Here is a tiny trained network, its code and every weight. The questions are about switching its units off for an input and a target symbol, where a switched-off unit gives its printed mean instead of its output.

import numpy as np


def w(rows, s, z=0):
    codes = np.array(rows[::2]) - 128.0
    scale = np.full(codes.shape[1], s)
    scale[-1] = z or s
    return codes * scale


def f(y):
    return np.maximum(y, 0)


def softmax(a):
    e = np.exp(a - a.max(-1, keepdims=True))
    return e / e.sum(-1, keepdims=True)


def log_softmax(a):
    a = a - a.max(-1, keepdims=True)
    return a - np.log(np.exp(a).sum(-1, keepdims=True))


def net(x, mask):
    ids = ['ΓΔΞΨΩβζλμσ'.index(c) for c in x.split()]
    T = len(ids)
    res = E[ids] + P[:T]
    u = 0
    for l in range(3):
        q, k, v = (res @ M[l].T for M in (Q, K, V))
        z = softmax(np.where(np.tri(T) > 0, q @ k.T / 2**0.5, -1e9)) @ v
        res = res + np.where(mask[u], z, O[l][:, -1]) @ O[l][:, :-1]
        u += 1
        y = f(res @ A[l][:, :-1].T + A[l][:, -1])
        res = res + np.where(mask[u : u + 8], y, B[l][:, -1]) @ B[l][:, :-1]
        u += 8
    return log_softmax(res[-1] @ U[:, :-1].T + U[:, -1])


Q, K, V, O, A, B = {}, {}, {}, {}, {}, {}
E = w([
[137,146,150],'Γ',
[142,132,149],'Δ',
[4,222,173],'Ξ',
[165,62,131],'Ψ',
[107,54,149],'Ω',
[94,152,87],'β',
[157,140,164],'ζ',
[70,111,136],'λ',
[146,126,152],'μ',
[154,170,52],'σ',
],0.031)
P = w([
[79,111,10],'0',
[87,102,38],'1',
[95,99,74],'2',
[114,108,124],'3',
[120,114,146],'4',
[128,114,186],'5',
[136,123,228],'6',
[138,136,236],'7',
[128,153,254],'8',
],0.0051)
Q[0] = w([
[163,62,1],'L0H0',
[120,250,43],'L0H0',
],0.0083)
K[0] = w([
[148,18,94],'L0H0',
[109,142,2],'L0H0',
],0.0094)
V[0] = w([
[96,76,102],'L0H0',
[170,133,3],'L0H0',
],0.0067)
O[0] = w([
[126,94,145,211],'L0H0',
[140,148,254,2],'L0H0',
],0.0067,0.0017)
A[0] = w([
[100,107,74,237],'L0N0',
[171,93,1,157],'L0N1',
[43,109,50,38],'L0N2',
[197,90,145,86],'L0N3',
[63,245,148,123],'L0N4',
[71,95,53,51],'L0N5',
[60,46,33,60],'L0N6',
[128,196,211,1],'L0N7',
],0.0088,0.0064)
B[0] = w([
[174,213,100,253],'L0N0',
[189,53,134,198],'L0N1',
[187,181,218,179],'L0N2',
[184,137,165,169],'L0N3',
[176,133,86,227],'L0N4',
[109,186,195,163],'L0N5',
[77,254,238,199],'L0N6',
[88,51,72,136],'L0N7',
],0.0083,0.0065)
Q[1] = w([
[250,141,156],'L1H0',
[177,132,103],'L1H0',
],0.018)
K[1] = w([
[253,119,101],'L1H0',
[167,131,146],'L1H0',
],0.017)
V[1] = w([
[164,113,116],'L1H0',
[254,208,152],'L1H0',
],0.0082)
O[1] = w([
[133,2,156,146],'L1H0',
[129,67,169,246],'L1H0',
],0.0095,0.011)
A[1] = w([
[143,108,1,227],'L1N0',
[130,116,177,76],'L1N1',
[187,28,117,115],'L1N2',
[145,40,105,164],'L1N3',
[156,40,9,200],'L1N4',
[242,139,11,112],'L1N5',
[153,40,126,142],'L1N6',
[117,137,123,254],'L1N7',
],0.009,0.0049)
B[1] = w([
[50,179,134,145],'L1N0',
[87,77,141,161],'L1N1',
[1,168,94,254],'L1N2',
[39,154,131,220],'L1N3',
[176,166,87,196],'L1N4',
[83,175,86,159],'L1N5',
[41,136,156,230],'L1N6',
[171,181,160,172],'L1N7',
],0.0085,0.011)
Q[2] = w([
[62,94,217],'L2H0',
[253,216,140],'L2H0',
],0.0059)
K[2] = w([
[145,232,21],'L2H0',
[255,140,212],'L2H0',
],0.0075)
V[2] = w([
[26,125,155],'L2H0',
[108,22,253],'L2H0',
],0.0059)
O[2] = w([
[145,4,37,250],'L2H0',
[126,55,230,132],'L2H0',
],0.004,0.015)
A[2] = w([
[141,13,122,116],'L2N0',
[244,167,115,141],'L2N1',
[65,106,77,130],'L2N2',
[167,118,122,115],'L2N3',
[117,113,68,126],'L2N4',
[182,128,58,100],'L2N5',
[176,141,174,178],'L2N6',
[74,72,114,3],'L2N7',
],0.011,0.017)
B[2] = w([
[134,106,69,187],'L2N0',
[164,36,103,146],'L2N1',
[123,125,64,251],'L2N2',
[120,117,165,128],'L2N3',
[182,181,186,169],'L2N4',
[60,158,153,129],'L2N5',
[173,88,140,171],'L2N6',
[249,140,197,183],'L2N7',
],0.011,0.015)
U = w([
[124,133,132,195],'Γ',
[63,129,139,69],'Δ',
[206,175,108,33],'Ξ',
[154,131,131,254],'Ψ',
[136,106,176,207],'Ω',
[251,116,117,189],'β',
[147,138,124,66],'ζ',
[97,169,158,62],'λ',
[143,95,96,176],'μ',
[116,168,90,82],'σ',
],0.022,0.0062)

Each question gives the input, a string of symbols that net reads in full, and the target symbol t.
The units are the heads (2 rows each of Q, K, V and O) and the neurons (one row each of A and B). Each row of codes is followed by its name. A weight is (code - 128) times the scale printed after its matrix; where a second scale follows, it is the last column's (O, A, B and U).
mask holds one flag per unit, layer by layer, with each layer's heads first. A switched-off unit (its flag False) gives its mean, the last column of its rows in O or B, instead of its output. The means were averaged over made-up inputs and are rounded, as every weight is.
A unit's drop is (log p(t) with every unit on - log p(t) with that unit switched off) / (log p(t) with every unit on - log p(t) with every unit switched off).
The circuit of an input: a set's keep is (log p(t) with only the set's units on - log p(t) with every unit switched off) / (log p(t) with every unit on - log p(t) with every unit switched off). Starting from the 12 units with the biggest drops (on a tie, the unit counted first), units are removed one at a time, each time the one whose removal leaves the highest keep (on an exact tie, the one counted first), for as long as the keep stays at least 0.8.
circuit, biggest first: the units of the circuit, biggest drop first
k most important neurons: the k neurons with the biggest drops, biggest first
k most important neurons of layer l: the k neurons of layer l with the biggest drops, biggest first
input Ξ Ω Γ, target σ: 4 most important neurons => (L0N6 L0N1 L1N0 L2N7)
input Ω μ Ψ β Ψ Ξ ζ, target σ: circuit, biggest first => (L0H0 L1N5 L2N6)
input Γ σ Ω β Γ σ Ξ, target Ξ: circuit, biggest first => (L0N4 L1N2)
input Ψ Ω λ Ξ Δ Ψ Δ, target μ: 4 most important neurons of layer 1 => (L1N2 L1N6 L1N3 L1N7)
input σ Γ Ω λ λ β, target β: circuit, biggest first => (L1N2)
input β β Γ ζ, target Ω: 4 most important neurons => (L1N2 L0N6 L2N2 L0N1)
input Δ λ λ Ω, target Ω: circuit, biggest first => (L1N2 L0N6 L2N2)
input Δ ζ Δ ζ, target Ω: 3 most important neurons of layer 2 => (L2N2 L2N0 L2N7)
input Ψ Ξ μ, target σ: 2 most important neurons of layer 0 => (L0N6 L0N5)
input Δ Ω Ψ λ Ξ Γ Ω Ψ μ, target μ: 4 most important neurons => (L1N2 L0N2 L1N6 L0N1)
input Ψ Ξ Ψ μ σ λ, target λ: 2 most important neurons => (L0N6 L0N4)
input Ψ ζ Γ ζ Ω, target Ω: 4 most important neurons => (L0N6 L0N4 L1N2 L2N2)
input λ σ σ Ψ ζ, target μ: 4 most important neurons => (L1N2 L1N3 L1N6 L0N0)
input β Ω σ μ Γ μ Γ, target Δ: 2 most important neurons => (L0N6 L2N7)
input Γ β μ Ψ Δ Γ σ μ, target Δ: most important neuron => (L0N4)
input σ σ β Ψ Ψ Γ, target μ: 2 most important neurons => (L1N2 L1N3)
input Ψ Ψ σ β ζ, target Δ: 3 most important neurons of layer 0 => (L0N6 L0N0 L0N4)
input β Ω Ω λ β Ψ μ, target μ: 2 most important neurons => (L1N2 L1N3)
input λ Ω μ λ Γ Γ, target β: 3 most important neurons of layer 0 => (L0N1 L0N4 L0N3)
input λ ζ ζ Ψ Ψ, target μ: 3 most important neurons => (L2N7 L2N2 L2N0)
input ζ λ β β μ Ξ Δ, target σ: most important neuron of layer 0 => (L0N6)
input ζ Δ Γ Ψ λ σ β σ μ, target Δ: 2 most important neurons of layer 2 => (L2N6 L2N1)
input Ψ σ Ψ λ σ Γ Γ, target Δ: 3 most important neurons => (L1N5 L0N4 L0N6)
input Δ λ Δ Ψ Γ, target μ: 2 most important neurons of layer 0 => (L0N6 L0N3)
